Each row is followed by its band, which names the range that a hidden value of the row falls in. A new part has a new value, new ranges and new names.
[ 153  151 -203  278  -27   95  -74  -40   35  182 -310  239 -149  302
  -30  190  298  477 -150  235  266 -123 -164  278   -9 -121  -40  115
  276 -270 -484  -16   47 -263  -72   -5   64  385  128   45 -124  271
   73  -34 -660 -120  308 -207  -89  103 -179 -344   92] : <43>
[ -21    1    4   66 -275  153   74 -108  112  554 -386   29  255  245
  209  -67 -142 -112  114  146  437 -398  -21 -156   30  -15 -368  264
 -126 -161  -69 -104 -386   -6  -95  123 -138  269 -120 -180 -159   82
  176  114 -358  121  292   93 -133  308 -156 -217   -3] : <54>
[  84  562  386  -70 -117 -195  128  198  -28  102   14 -360  -19   17
 -156  -80 -445 -345  -25 -127  404 -152 -398  150  159   -6  202  296
  395  -71   21  158  -27   13 -358  529 -122  113   33 -115   52 -171
  -41  229 -175  372  318   -3  185 -112 -392  297  -20] : <50>
[  24   34  171 -155   66  186   61  -12  264 -174 -103 -237    6  -29
  -75  169   -6 -241 -119  176 -247  169  129  232 -188  -12 -112 -192
   33  -54 -204   23  137   61  -46  247   61  257  112  -32  -26  193
  157  100  161  218  -69    5  -31   56 -214  135  186] : <41>
[  71 -326  -68  118  155 -235  -70  256  136   21 -155   37 -252 -157
   29  120   75  172  125  233 -281  168  122   16  -64  231   49 -368
 -159   32  -79 -528  212  110 -570  -34  221 -420  109  546 -149 -343
  248  387   16 -166  141  426  165 -280 -221   63  126] : <66>
[  60 -424 -106  -67 -236 -144   73 -155  550  127  -24  -48   89    2
  -52   23  105  135  193  226 -168 -181  175  -55  -74  434 -366 -129
 -125   14  -41 -133  109   18 -400   31 -132  -29  -12  126  -10   95
  557  399  140  187 -155  312   -6  122   50 -217  -64] : <35>
[ -63  -32  -51  -28 -332  155   98 -185  451   23  -19  -39  500  172
  -34   37  -89  196 -237  422  364 -342 -184  161   78   16 -189  216
  287   93 -115  197 -308  131  337   86 -202  574    5 -490 -103  363
   29 -378  -68  345 -273 -253 -192  281  182 -192  -84] : <35>
[  57 -233  352 -112   63 -207  140  194 -277   72  121  204 -110 -327
  320  -16 -192  -77   64  -83 -578   74  232  208   44 -336 -142 -427
 -344 -139   46 -102   25   55   64  -76   92 -328  336  493  -56 -167
 -163  306  -40 -305   59  256  -25 -249  -25 -189  440] : <43>
[-206 -379 -209   84    9   36  -85   96  323   13 -225  244  226  141
   20  155  -77  165   92  339 -140  -66   21 -118  219  -31   78 -360
   17 -150  -97 -148   -7   34   79   39 -199 -324 -140   44 -224  103
  227 -168  -33 -175 -204  175  -85  -65  138 -204  246] : <45>
[ 142   96  -39 -224 -359 -253  -32  -26 -367    6  161  -35 -256  -71
 -295  239   47  294 -386  185 -115  257 -275  244    9  111  -34  -48
  276 -301 -255 -100  153 -134 -314   62   17 -208  163  242  354 -201
  122  -62 -582 -352  -64   14 -116  236  113 -392  107] : <66>
[-113   81   22 -301   56   40   18   20  183 -392  149 -246    6 -336
  -87  228 -166 -343 -136   19 -499  195    3  287  -52   51  -88 -497
  109   42   24   83  199  101   25  269  136 -112  106  112   56 -105
   77 -102  287   94 -354   64  -31 -164   86   51  241] : <41>
[  32 -167  265  -41  116   64  195  481   92  -59  -11  174   41   49
   90  215  -46  252 -246  615 -258  290  344  -54  -59 -181   83 -373
 -298 -343 -308 -236  176  330  -84   65  -72 -162  -30  257 -280   -5
  109   60  -61 -260  -83  283 -340  159 -290 -120  322] : <45>
[ -98   17  -92   89   52 -201  108  294  135   37 -246  182  -45   89
   48  -68 -186   20  219  -16  228 -111 -152 -158  185   -4  160  -98
  -80   22  186   95  -59   77 -170  295 -297 -336 -115  144 -101 -133
   63  104  -73  -48    7  124   62 -258 -113 -181  136] : <64>
[  -3   12  -20   11  -57  -54  311  129  379 -198  208  161 -448 -374
 -183  201  -32   13 -119  -64  -60 -142 -139  117   49  184   31 -289
  261 -302 -192  495  424  -89   91  134   13 -128 -155  163   54  139
   60  139  220   72 -316 -169   70 -395  -25 -287  378] : <42>
[ 152   13  364 -265    8  -48   53  -77  225 -262  -21 -141  229   75
   16  -48  -44  -64   85  300  -77  -96  139  235 -125  -30 -315   33
   33   19 -197  -38  -33  155   91   44 -182  373  216 -166  -68   69
  -35  114    9  330 -121 -111  -53   14 -288  -10  219] : <66>
[ -47  -86   -7 -108   57 -372   99   -2  387 -484  375  -56 -387 -425
 -375  148  -94   52 -131  -51 -298  119  -93  135  107  224  291 -365
  255   19 -108  258  570  149  -37   84   87 -208  -18  123  117   84
 -130   23  377   42 -251 -113  164 -369   17   24  568] : <48>
[ 127  -25  432 -435 -110 -378   -5  -71  165   29  197 -116  352   91
  -48 -178 -357 -222  348   -9 -466   99  191    5  232 -152  -29 -181
 -124   85  267  -77 -198   54 -114  143 -454 -349  254  -48  156   58
  225  274  124  -71 -178  258   34   90  115   52  251] : <39>
[ -43  -73   47 -211 -348 -246  155   20 -159  323 -347  -23  127  427
   12   71  322 -158  164  197  375 -118  283 -186   74  120 -102  277
  -91   49 -365 -420 -451  133 -449  316  137  267  197 -226  261 -109
  184  210 -373  105  294  246 -337  296  -36   53 -356] : <41>
[ -60   35   58  -15   32 -137 -157  189 -227  111 -258   -5  471   29
  198 -168 -438 -202  168  215  184 -102 -155  121  118 -245  -23   76
  -44 -133   52 -145 -287  171 -107  244 -176   11   63   17 -399 -252
 -239   77 -224  -67  113  172  118  -37 -230   26  -68] : <42>
[-152 -277   31 -128 -109  -52  315   53  317  -73  344 -215  -79 -514
   -2  154 -508 -276  -87 -170  -68 -194  -18 -307  115  296   11 -188
  -69 -305   87  149  148  219  -43  101   90  -87 -238  102  -80  174
 -223  -14  664   72  -27   75   64 -109  250   52  301] : <64>
[  45   65  -95   -6 -332  -11  -18 -100 -331   56  169  -87 -254   81
 -237  391   60  440 -379   97 -368  222 -177  241  149 -114   85 -217
  297 -253 -184 -305  144 -233 -254  139  169 -296  300  377  446   80
  131 -194 -532 -425  180  135 -276  309  315 -382  117] : <40>
[ 132  171   30 -316 -222 -289  160  201   16  156 -150  174  -61  443
    4  204   48   82  155  397  177   72   53 -241  -33  398  144  151
   56   55 -214 -206 -333  314    9   58   -1   -7  -38 -133  135 -189
  163  -87   24 -139  -34  109 -106   50   97  180    2] : <45>
[ -81 -219  -34  104    9   17  -40   51  238  -51 -190  181  325  324
   38   52 -193  253  252  222  -45 -274  -79  -43  226 -170  126 -171
  152 -107    9  -28  -35  -20  227   62 -345    4  -46 -147 -266  302
  -51 -158   -7  -31    1  -29   64  -91    6  -78  251] : <50>
[ 131   96   -4  -16 -220   79  189  145  171  347  123   79 -142 -339
  166  212 -284 -297 -362 -190   63   17 -421  230  211   91 -178  -51
  272  -62  -27  237 -229 -236  -98  194   21 -174   58  285  -79    1
  326 -152  -20  155   -3 -105    5 -145  127 -202  215] : <45>
[  31 -160  431 -161   11   -3  237  272  103 -215   -2 -126  199   89
  117   74 -159  246  -94  459 -243   27  303  -33 -136 -131 -264 -300
 -326 -125    4 -342  197  365 -158  111 -306  -35   18  115 -214 -166
   89   30 -167   69  -34  243 -338  224 -440 -168  401] : <66>
[-135   15  301    1  146  253  229  451  215  -25 -400 -182  271  534
   27  143  -73  164 -122  553  -27  154  324 -178 -168 -190  143 -199
 -294 -215  -45 -215   90  370 -245  444 -332   96 -143 -111 -161   75
  310   59 -220   33   90  378 -343  405 -403  139   22] : <41>
[  58  173  288 -466  -32 -571   -1  -28  -90 -374   25  -41  351  183
   28 -233  -76  -24  668  160  -96 -358  311   18   17  -61 -214  -11
  -60  170   11 -124 -115  325  -59  104 -250  111  244 -200   67 -276
 -330  264   23  153 -102   24  -36 -134 -232  -42  103] : <35>
[-123 -139  154   10   84  159  103  267  299   16   73  151 -216 -133
  -79  -20  -12 -294   51   24  -92 -213  -41 -187  345   71  133 -323
  -11   16  -10  179   10  -98   15   51  106 -385  -68  134  376   13
  104  376  162  159   26  197   64 -366   60  -81  134] : <39>
[  81 -201   92  -63 -218 -174  -17 -163   86 -291  196  100  259  211
 -200 -132 -212  327  301  404  -54 -204  -82  -25  229   21  -26  -13
  -14  -48   92 -166   97  130  305  -14 -329   15   49 -110  -32  147
 -285  110   26 -132 -144  113   27   15  -28 -259  172] : <43>
[-356  119  -37   78 -321 -142  -15 -420  -63   27   22 -386  111 -407
 -181  -92 -490 -245   14 -601   64 -403 -452  323  242 -335   69  -92
  348   25  419  323   69 -274  141  367  -26   84  118 -226   77  148
 -301 -131 -102   93  -12 -145  265 -176  235  -92  173] : <54>
[ 131  219 -156   15 -353   30  200 -127  303  237  133   26 -167 -339
  -43  130  -74 -208  -37  -34  240  -75 -137  121  141  131 -186   -6
  155   87  -41  -47 -266  -88  -77  196  259  -11  104  107    5   60
  148   63  185   35 -153  -43  -89 -120  110 -224   -9] : <64>
[ 229 -250   70 -198 -113 -215   77  -40  421   74  206  -16  244   68
  -29  -43 -131   70  184   86 -287  -23  104  -21   95  235 -210 -158
 -162 -103  123  -10   58  -35 -304   54 -348   14   65   53 -115  213
  383  357   94  -17  -84  270   48  175   94 -110   23] : <43>
[-343 -469 -198  102  -61   28  -79  -40  183  -79 -288  154  177  151
 -112   66   48  374   77  415  -25 -171  137 -236   62 -131  220 -252
  -97    2  -69 -106   10  186  249 -109  -59  -56 -128 -184   -6  287
 -170 -190   85 -199 -142   24  -34   68  155 -172  233] : <39>
[  47  -10   63  162 -129 -117   31  -56   84  142  223   41  -90 -552
   24 -192 -360 -341  -68 -275   54 -332 -427  420  256  -66 -189  -48
  262  -40   39  342  147 -153 -102  182  102   -6  100  221 -118  -81
 -177  384  -93  282  141  -38  284 -389 -204 -192  230] : <64>
[ 115  189 -226   44 -327   -7   46 -140  327  250  157   59 -146 -315
 -216   54  -22 -173   13   70  330 -156 -216   41  206  249  -29    1
  211   51  -72  -27 -168 -123  -79   55  334   59  -23  -64   26   36
   76  205  127  -40 -118    0  101 -142   94 -103 -111] : <42>
[ -86  193  -76  -67 -245 -199  -81 -325  -51  134 -149 -265  474  192
  119  106 -356   -2  258  242  114 -217  134  101  -49  -47 -116  241
   84 -220 -220 -410 -198  314   21  251  136  457  119 -179 -413   78
 -244 -159   -5  -90  196  167 -162  294   38  163  -62] : <45>
[  98  503  245   -4  -95  -50  105  318  -52   27   -5 -231  -18  188
 -274  -16 -459 -286  -83  -23  522 -166 -661   85  270  121  375  278
  599 -196   48  198  -14  -42 -231  517 -195  103 -138 -255   79 -189
 -113  111 -291  265  279  -48  314 -195 -320  365 -113] : <40>
[ 276   72  271  249 -131   11  157   29  209  557 -214  223   -1  422
   40 -227  -15   64  216  178  591 -315    6 -189  204  -53  -25  400
 -171 -174 -191 -145 -202  -61 -134   50 -147  399  -20 -187 -179  273
   49  555 -429   48  599  139  -10  148 -456  -36   60] : <64>
[  85 -260 -269 -214 -274 -116 -192  -76 -303   53  160  161   -3  283
   11  195   -4  175  -99  210 -366  -39 -304    7  243  362 -200   43
  212    6 -185  -76 -108  -45 -164  -39   13 -294  137  388  496  -27
   56 -146 -233  -53  328  126  -83  265  394 -387   78] : <42>
[-160  -41   10   65  369   79 -447  223  -25   24 -502 -161  429  214
   70 -200 -294 -153   89  454   17  109 -109   38  -44  -93  120  -62
 -221  -61   49 -254  -57  217 -237  137 -125  -38  -51   54 -310 -294
    9  236 -314  -67  218  427  235   54 -311  228 -114] : <54>
[  81  158  -10  -32 -108  -86 -103  108 -213  228 -324   97  337  255
  155  -67 -108   48  124  218  127  -52  -82  180   51 -342  -57   75
   68  194   41 -141 -445   68 -154  197 -154   71  215  -52 -114  -46
  -80  -61 -316  -33  175  -70    4  147 -221  -93    5] : <54>
[ -64 -447  -59 -223 -169 -478  279   87  224 -178  187 -141 -267 -367
 -159  184  -71  -21  -61  -39  -72  -21   75 -179  -67  474  108  -29
  104  -31 -183  142  197  298 -415  107   96  -93  -58  147  168   98
  -93   76  620  205  -71  -77  160 -118  117   94  211] : <43>
[-161  308  -99 -171  424  232 -326  -28  -55 -167 -365 -160 -129 -104
   64  147 -216 -241 -124  -49  -95   72  -94  -57 -142 -181  -54 -136
   28 -277 -229  216    1  -24   41  -60   16  -75 -114  122   61   99
 -242 -340  -89  -65  229 -346   57   33  -80 -163  639] : <48>
[ 116  344   66 -211   50   22   -7  279 -175  -57   50  407  166  -82
  -40   31  -64 -499   93  138  176 -193  -94  265  298 -285  -68 -107
  374 -682 -610  435  -25 -197  107  271  -33  218  -52 -193 -224   -2
 -268  258 -345  -73 -129 -227  -41 -239 -319 -217   59] : <39>
[ 159  372  102 -388  303   68 -262  268 -317 -227  -10  192   79  -61
  -13  -45  -73 -576  124  138  -35  -15 -117  139  164 -112 -167 -153
  129 -473 -423  228  -42 -146  -47   72   10   40    9   11   26 -256
 -294  297 -349  -80   69 -113   77 -200 -318 -149  122] : <41>
[  -2   13    5   36  -57  -11 -127 -212   43   13  209   -9 -280 -657
 -144  -18 -134 -239 -157 -170 -244  -38 -153  367   95 -187 -134 -260
  131 -181 -207  286  306 -261  -29   -7  278  -97  145  309   44  160
 -145  307   41  -12    3 -118  162 -211  -96 -340  428] : <50>
[ -63  118  244    1   93 -113  342  321  405 -185 -241 -149   91 -285
  -34  -22 -171 -253  -22   78  252   85   88  293 -240 -168  100 -196
  -31  -76   12  236  182  220 -106  516 -180  340  -27 -213 -568  -49
   90  233  189  236 -446  -24  103 -322 -522  239   45] : <64>
[  -5  266   46    4 -113 -168  176  -11  -69   38 -259 -124  252  534
    5  190  -73   88  285  333   94   95  396   39  -79 -217  279  197
  -19 -183 -319 -396 -146  403  -57  537  120  480  209 -191 -261  311
 -220   31   84 -198  262  220 -276  299 -152  350 -165] : <40>
[ 119  -10  -99  337  -23   14 -126 -113  170  303 -262  200  -15  297
  -12  -29   55  410  -54  176  439 -284 -280   78  167  -37   11  255
  169 -212 -283  -70  -40 -204  -16 -132  -77  342   29  -70 -189  254
   -5   45 -637  -60  434 -101   54   61 -128 -231  153] : <48>
[  53  113   28 -220 -172 -258  123   93  -28 -164 -175  -24   98  462
 -120  143   -7  305  225  365  164   66   12 -145  -73  197  249   65
   -3  121   67 -313 -191  274  146  113 -129  186   60 -277    9  -68
  -86 -185   32 -224 -128   80  -11   35   78  204  -78] : <43>
[ 106   39  122 -491  -93 -610  354 -133  441  158  316  131  169 -282
  193   71 -183 -332  216 -367 -283   73  562  -53  113  -69 -147 -215
 -281 -137  -92  279 -166  206  -34  122 -140  156  134 -169 -308  359
  109   12  408 -181 -266  -69 -254   96  288   -5  518] : <43>
[ 239 -192   42 -108 -294 -359  327   98   70 -294  279  253 -367 -196
 -219  216  322  202   55  147 -126  -12   51  296   91  131    5 -152
  368   81 -365  -12  131  -21 -115  124  168  -46  331  191  233   71
  -74  210  233   95 -272 -199   -9 -382  -84 -210  112] : <66>
[ -36   34 -477  431 -147  309  178  194   45  146 -207  159 -414 -205
   -9  396  193  290 -335  135  460 -276 -368  124 -120  234   43 -102
  275 -182 -282   25  200 -128  -38   55  563  453 -187  109 -295   43
 -153 -128 -125  -22  241 -173   90 -213 -158 -138  -80] : <54>
[ 239  260   73 -247  162    2  -72  249  -98 -167  -10  322  237   27
   67   37    5 -337  134  267  110 -122  -20  289  140 -157 -200  -19
  274 -512 -599  235 -100 -103   40  135  -60  347   78 -106 -298   -6
 -233  198 -255   22  -63 -236  -18 -182 -345 -154   27] : <42>
[ -36 -437  312  -17  -42  -49  200  276  130   13   51  104 -305 -303
  -11 -145   75 -157  126   71   33 -297   43 -234  194  163  -30 -216
 -163  201   57 -152 -100   33 -165 -155  182 -385   91  226  435 -259
  -56  547  176  232   54  209  148 -482  -70  -84   77] : <64>
[-188 -170  107   46  -47 -124  488  402  513  266  196   70  295 -421
  231  -11 -602 -612  272 -222  269 -374  165 -393  446  -22  237 -235
 -166 -172  225  106 -264  282  -57  388   41  -54 -267 -166 -558  136
 -173  195  765  103  -43  247   54 -366   58  360   26] : <39>
[ -96 -178  348 -276 -133 -190 -202 -217  190 -168  126 -243  664  115
  -35 -226 -379  154   86  453 -114 -271   25   37  244 -139 -249   87
   64  -55   18 -235 -263  210   59  -82 -462 -169  205 -127  161  -51
  -19  -74 -234  148 -230  154 -182  242  213 -274   97] : <39>
[ -34 -335 -109  -21   55   80   66  269  247  -56  -82  336  166    7
  178  195   51  247  -29  475 -315   81  270  -36   39 -110 -150 -464
 -228 -128 -175 -142    0  159    2  -14 -127 -269  -17  277 -267   74
  204  -81   52 -196 -259  156 -289   46  -17 -397  282] : <39>
[  63  -45   63 -309  334  -43 -244   84   52 -264 -198   57  100   49
  156 -183 -100 -218  224   81  -64 -226 -153  -30 -174  249 -254  -39
 -167  115   -4  361   66   78  164 -236 -174  339  -96  -90 -109  -89
 -245  139   90  300  163 -190  377 -205 -269   22  351] : <39>
[-188 -117 -204  -26 -425   78  -10 -137   83  203 -103 -141  105  -79
 -164   39  -47  -36 -155  274  376 -383 -285  -42   20  252    3  241
  365  150 -115  110 -338  115   -8   35  259  213  -58 -259  370   84
 -138  -79  136  278  -31 -138  126  102  269  -19 -293] : <39>
[ 263  240 -127  127   86 -155  203  394  187  166  113  376 -135   69
  238  104 -199  181  255  -12 -241    0  -35   29  186   -6   95 -374
  -81  129  269  -29  -10  100 -171  191  -43 -340   32  433 -283  -64
  105  162  125 -251  174  205   27 -257 -122  -96  262] : <48>
[ 196   23  -14   37   10  -32   66  127   45 -142 -106  265  -25  423
 -245  128   50  417  208  555   49  288  186 -110  -17  -86  361   25
 -160 -515 -336 -107  142   48  187  120 -211  152   -6    1 -227  490
 -119  227   83 -585 -111  121  -45  151 -118 -130   -5] : <35>
[ -75  597  266  -40  -50   77   -2  134 -242  -68   -9  -56   -7   61
 -167   59 -457 -359   13 -110  234 -138 -515  149  405 -324  416 -129
  481   17  191  -30 -159  -69  441  276   69  -34   -3 -381   48 -244
 -441 -286 -300  -97  126 -144  179 -394 -150  328  342] : <66>
[  86  244 -119  -74 -156 -231  -10   -1  -27   48  -90  -47  314   88
   41   83 -247  105   38  155  125  -60 -104  223  -29 -133  -31   69
  213    6  -54  -23 -111  188 -162  274 -115  314   61 -144 -386   56
 -161 -222  -99   -7   85 -165    3  185 -221   14  138] : <42>
[ 110  -14    6  269 -118   41   -5 -102  161  321 -217  118   20  155
   76  -81  -52  204   36  142  561 -442 -244  -24  147   53 -188  309
   54 -179 -194 -134 -119 -131  -11 -106  -40  379  -35  -92 -245  103
  -64  122 -481  100  424  -55   38   12 -240 -224  122] : <43>
[-115 -184 -402  129 -368 -126   30  -10  142  302   66  224   48 -270
  -75  134   21 -222  -88   49  314 -235 -301  171  372  189  175   56
  456   51 -280  103 -335  -83  -38  182  454   84   96  -51   24   92
  -50   22  156   56  -93   -7  112 -270  413   14 -377] : <45>
[ -76  169  143    0  129   31 -168  210  -41  271 -350 -174  504  252
  207 -184 -434 -150   66  222  165   12  -86  -48   62 -233   82   54
 -273   66  281 -211 -357  214 -160  222 -213   75   17  -90 -311 -156
   -1   45 -277  -66  293  327   58  219 -178  207  -82] : <42>
[ -63  386  159   89  -43   16   66  349 -352  -15 -167  -24 -168  -20
  -86   82 -218 -132 -142  107  357  -59 -392  171   98 -203  390   46
  332    0  -85   32  -59   69   77  305  221   94   34  -60    1 -226
 -421  -58 -176   31  241 -116  170 -301 -342  221   67] : <45>
[-109  234  -56 -198  485  190 -466  -44   72   37 -440 -145  187  179
  152 -103 -415 -518   81  -39 -108   97 -173 -125  -19  -31 -119   14
 -186 -214  -31  269  -75    1  -30   70 -281  -61 -208   52 -105   66
   21  -54 -158   33  377   -9  188  161 -146    2  496] : <66>
[  92 -156  245 -156 -265 -194  -41 -187  242 -109  360  -44  351  -37
 -127 -133 -289  136   69  358 -114 -313 -110  108  280   73 -202  -63
  174   77   51 -213   -7  179  121 -127 -166   -8   91 -165   23  -85
 -113   56 -104  132 -119  101  -12   32   -5 -119  258] : <54>
[-107 -137   82 -216  -63 -163  268   57  447  119  224 -189  115 -345
   39   96 -565 -513  126 -190 -116  -93  137 -325  179  204   83 -205
  -76 -204  138   74  -58  287 -140  230   -8 -156 -233  -71 -188  158
  -22   56  683   40  -49  161   82  -64  180  309  316] : <48>
[  26 -205  261  -80   17 -163  156  316   71  195  -50   15 -188 -230
   90   13 -125 -322  274  -34  -18 -117  122 -251  188  156   32 -249
 -150  -78   44 -409 -182   12 -361   -1  175 -458   50  250   81 -382
  118  464  119  -57  113  376  149 -421  -70  170   49] : <43>
[ 115 -134  331 -184  177 -219  202  215  -35 -102  153  353   -1 -144
  312  112  -75  -96 -123  -13 -712  367  353  434   55 -445 -187 -523
 -317 -250 -237  132  257   87  131  180 -157 -125  330  407 -353   59
  103  114 -198 -243 -110  163 -338  -83 -178 -279  697] : <64>
